Here is a tiny trained network, its code and every weight. The questions are about switching its units off for an input and a target symbol, where a switched-off unit gives its printed mean instead of its output.

import numpy as np


def w(rows, s, z=0):
    codes = np.array(rows[::2]) - 128.0
    scale = np.full(codes.shape[1], s)
    scale[-1] = z or s
    return codes * scale


def f(y):
    return y / 2 * (1 + np.tanh(0.7978845608 * (y + 0.044715 * y**3)))


def softmax(a):
    e = np.exp(a - a.max(-1, keepdims=True))
    return e / e.sum(-1, keepdims=True)


def log_softmax(a):
    a = a - a.max(-1, keepdims=True)
    return a - np.log(np.exp(a).sum(-1, keepdims=True))


def net(x, mask):
    ids = ['ΘΠΩαβεζλμτ'.index(c) for c in x.split()]
    T = len(ids)
    res = E[ids] + P[:T]
    u = 0
    for l in range(3):
        q, k, v = (res @ M[l].T for M in (Q, K, V))
        z = softmax(np.where(np.tri(T) > 0, q @ k.T / 3**0.5, -1e9)) @ v
        res = res + np.where(mask[u], z, O[l][:, -1]) @ O[l][:, :-1]
        u += 1
        y = f(res @ A[l][:, :-1].T + A[l][:, -1])
        res = res + np.where(mask[u : u + 8], y, B[l][:, -1]) @ B[l][:, :-1]
        u += 8
    return log_softmax(res[-1] @ U[:, :-1].T + U[:, -1])


Q, K, V, O, A, B = {}, {}, {}, {}, {}, {}
E = w([
[71,161,47],'Θ',
[121,166,85],'Π',
[122,137,71],'Ω',
[178,192,119],'α',
[141,124,90],'β',
[143,126,93],'ε',
[154,48,120],'ζ',
[101,55,70],'λ',
[147,56,110],'μ',
[178,5,149],'τ',
],0.016)
P = w([
[178,164,2],'0',
[78,172,207],'1',
[110,117,141],'2',
[204,40,75],'3',
[48,116,214],'4',
[118,115,145],'5',
[204,47,95],'6',
],0.013)
Q[0] = w([
[167,171,109],'0.h0',
[127,104,8],'0.h0',
[87,90,122],'0.h0',
],0.014)
K[0] = w([
[72,228,12],'0.h0',
[214,135,2],'0.h0',
[89,117,122],'0.h0',
],0.0059)
V[0] = w([
[191,96,110],'0.h0',
[3,174,154],'0.h0',
[68,72,99],'0.h0',
],0.0078)
O[0] = w([
[67,196,172,204],'0.h0',
[2,193,76,2],'0.h0',
[156,94,64,178],'0.h0',
],0.0062,0.0051)
A[0] = w([
[91,94,136,143],'0.n0',
[228,107,77,6],'0.n1',
[192,154,94,71],'0.n2',
[84,76,99,103],'0.n3',
[194,1,209,173],'0.n4',
[31,220,214,99],'0.n5',
[160,88,188,201],'0.n6',
[128,208,31,134],'0.n7',
],0.0097,0.0023)
B[0] = w([
[167,186,208,137],'0.n0',
[124,71,95,206],'0.n1',
[172,78,149,154],'0.n2',
[144,141,154,148],'0.n3',
[111,193,99,250],'0.n4',
[157,69,107,147],'0.n5',
[83,169,76,168],'0.n6',
[255,121,170,158],'0.n7',
],0.0088,0.011)
Q[1] = w([
[51,98,248],'1.h0',
[107,132,250],'1.h0',
[143,142,255],'1.h0',
],0.0095)
K[1] = w([
[43,220,99],'1.h0',
[2,124,138],'1.h0',
[28,111,96],'1.h0',
],0.009)
V[1] = w([
[213,191,152],'1.h0',
[130,226,2],'1.h0',
[53,131,253],'1.h0',
],0.0082)
O[1] = w([
[218,142,145,167],'1.h0',
[100,184,255,154],'1.h0',
[95,169,65,4],'1.h0',
],0.0065,0.021)
A[1] = w([
[138,2,227,94],'1.n0',
[162,83,31,105],'1.n1',
[134,158,96,41],'1.n2',
[117,140,170,92],'1.n3',
[73,168,173,119],'1.n4',
[168,149,112,205],'1.n5',
[122,232,171,253],'1.n6',
[90,110,213,74],'1.n7',
],0.011,0.0052)
B[1] = w([
[161,164,107,250],'1.n0',
[202,80,124,169],'1.n1',
[114,175,171,118],'1.n2',
[163,144,132,129],'1.n3',
[254,155,143,136],'1.n4',
[123,79,121,174],'1.n5',
[136,36,175,158],'1.n6',
[227,135,170,139],'1.n7',
],0.0067,0.016)
Q[2] = w([
[91,241,102],'2.h0',
[170,16,25],'2.h0',
[18,156,253],'2.h0',
],0.0074)
K[2] = w([
[1,140,176],'2.h0',
[211,79,94],'2.h0',
[32,151,107],'2.h0',
],0.0068)
V[2] = w([
[172,211,1],'2.h0',
[188,227,199],'2.h0',
[88,159,222],'2.h0',
],0.0075)
O[2] = w([
[91,79,58,153],'2.h0',
[70,92,2,186],'2.h0',
[174,26,128,2],'2.h0',
],0.009,0.015)
A[2] = w([
[86,155,147,117],'2.n0',
[116,127,130,56],'2.n1',
[156,88,95,9],'2.n2',
[148,114,109,62],'2.n3',
[180,105,143,2],'2.n4',
[126,141,250,170],'2.n5',
[77,44,143,119],'2.n6',
[89,91,139,85],'2.n7',
],0.016,0.0043)
B[2] = w([
[189,200,196,149],'2.n0',
[107,191,123,108],'2.n1',
[106,173,248,254],'2.n2',
[139,136,180,199],'2.n3',
[33,107,84,225],'2.n4',
[41,72,110,255],'2.n5',
[66,255,174,132],'2.n6',
[89,252,203,120],'2.n7',
],0.0083,0.0067)
U = w([
[255,74,177,248],'Θ',
[184,102,99,202],'Π',
[159,168,126,120],'Ω',
[98,131,68,2],'α',
[127,202,152,38],'β',
[121,198,145,64],'ε',
[107,83,192,141],'ζ',
[89,205,250,113],'λ',
[104,127,222,137],'μ',
[105,43,170,79],'τ',
],0.011,0.0034)

Each question gives the input, a string of symbols that net reads in full, and the target symbol t.
The units are the heads (3 rows each of Q, K, V and O) and the neurons (one row each of A and B). Each row of codes is followed by its name. A weight is (code - 128) times the scale printed after its matrix; where a second scale follows, it is the last column's (O, A, B and U).
mask holds one flag per unit, layer by layer, with each layer's heads first. A switched-off unit (its flag False) gives its mean, the last column of its rows in O or B, instead of its output. The means were averaged over made-up inputs and are rounded, as every weight is.
A unit's drop is (log p(t) with every unit on - log p(t) with that unit switched off) / (log p(t) with every unit on - log p(t) with every unit switched off).
The circuit of an input: a set's keep is (log p(t) with only the set's units on - log p(t) with every unit switched off) / (log p(t) with every unit on - log p(t) with every unit switched off). Starting from the 12 units with the biggest drops (on a tie, the unit counted first), units are removed one at a time, each time the one whose removal leaves the highest keep (on an exact tie, the one counted first), for as long as the keep stays at least 0.8.
circuit, biggest first: the units of the circuit, biggest drop first
k most important neurons: the k neurons with the biggest drops, biggest first
top k neurons in layer l: the k neurons of layer l with the biggest drops, biggest first
input λ α ζ, target λ: circuit, biggest first	(0.n4, 2.h0, 1.n1)
input λ Π α β τ ζ, target λ: 3 most important neurons	(0.n4, 0.n7, 0.n6)
input τ β λ, target τ: top 3 neurons in layer 2	(2.n5, 2.n2, 2.n4)
input α ζ α Π α β, target α: circuit, biggest first	(2.h0, 0.n7)
input λ Θ μ, target λ: circuit, biggest first	(2.h0, 0.n4, 1.n1)
input λ λ ε λ λ, target λ: circuit, biggest first	(2.n6)
input τ Θ α Π τ β, target τ: 4 most important neurons	(0.n4, 1.n6, 0.n1, 2.n5)
input λ λ ε λ λ Θ, target λ: circuit, biggest first	(2.h0, 1.n1)
input Π μ ζ α Π ε, target Π: circuit, biggest first	(0.n4, 2.h0, 0.n7, 1.h0)
input λ Ω ε, target λ: circuit, biggest first	(2.h0, 0.n4, 1.n1)
input α λ τ β ζ λ, target α: 3 most important neurons	(0.n7, 0.n4, 0.n2)
input λ ε τ λ τ Ω, target λ: circuit, biggest first	(2.h0, 1.n1)
input Θ Θ λ, target Θ: 3 most important neurons	(0.n4, 0.n7, 2.n5)
input τ ζ τ, target τ: top 2 neurons in layer 0	(0.n4, 0.n6)
input α μ Ω, target α: circuit, biggest first	(2.h0)
input α τ α λ λ λ, target α: 2 most important neurons	(0.n4, 0.n7)
input τ ζ ζ, target τ: 3 most important neurons	(0.n4, 2.n5, 0.n6)
input τ β Θ ε τ α, target τ: 2 most important neurons	(0.n4, 2.n5)
input α β Π, target α: 4 most important neurons	(0.n4, 0.n7, 0.n1, 0.n6)
input τ τ λ, target τ: 3 most important neurons	(0.n4, 1.n6, 2.n5)
input Θ λ α λ Θ Π, target Θ: 3 most important neurons	(0.n4, 0.n7, 0.n6)
input α λ τ ε ζ Π, target α: top 2 neurons in layer 1	(1.n6, 1.n0)
input α ζ ζ ε λ τ, target α: 4 most important neurons	(0.n4, 0.n7, 0.n2, 0.n6)
input τ Π ζ, target τ: top 3 neurons in layer 0	(0.n4, 0.n6, 0.n2)
input Θ λ Π ε α β, target Θ: circuit, biggest first	(2.h0, 1.h0, 0.n7)
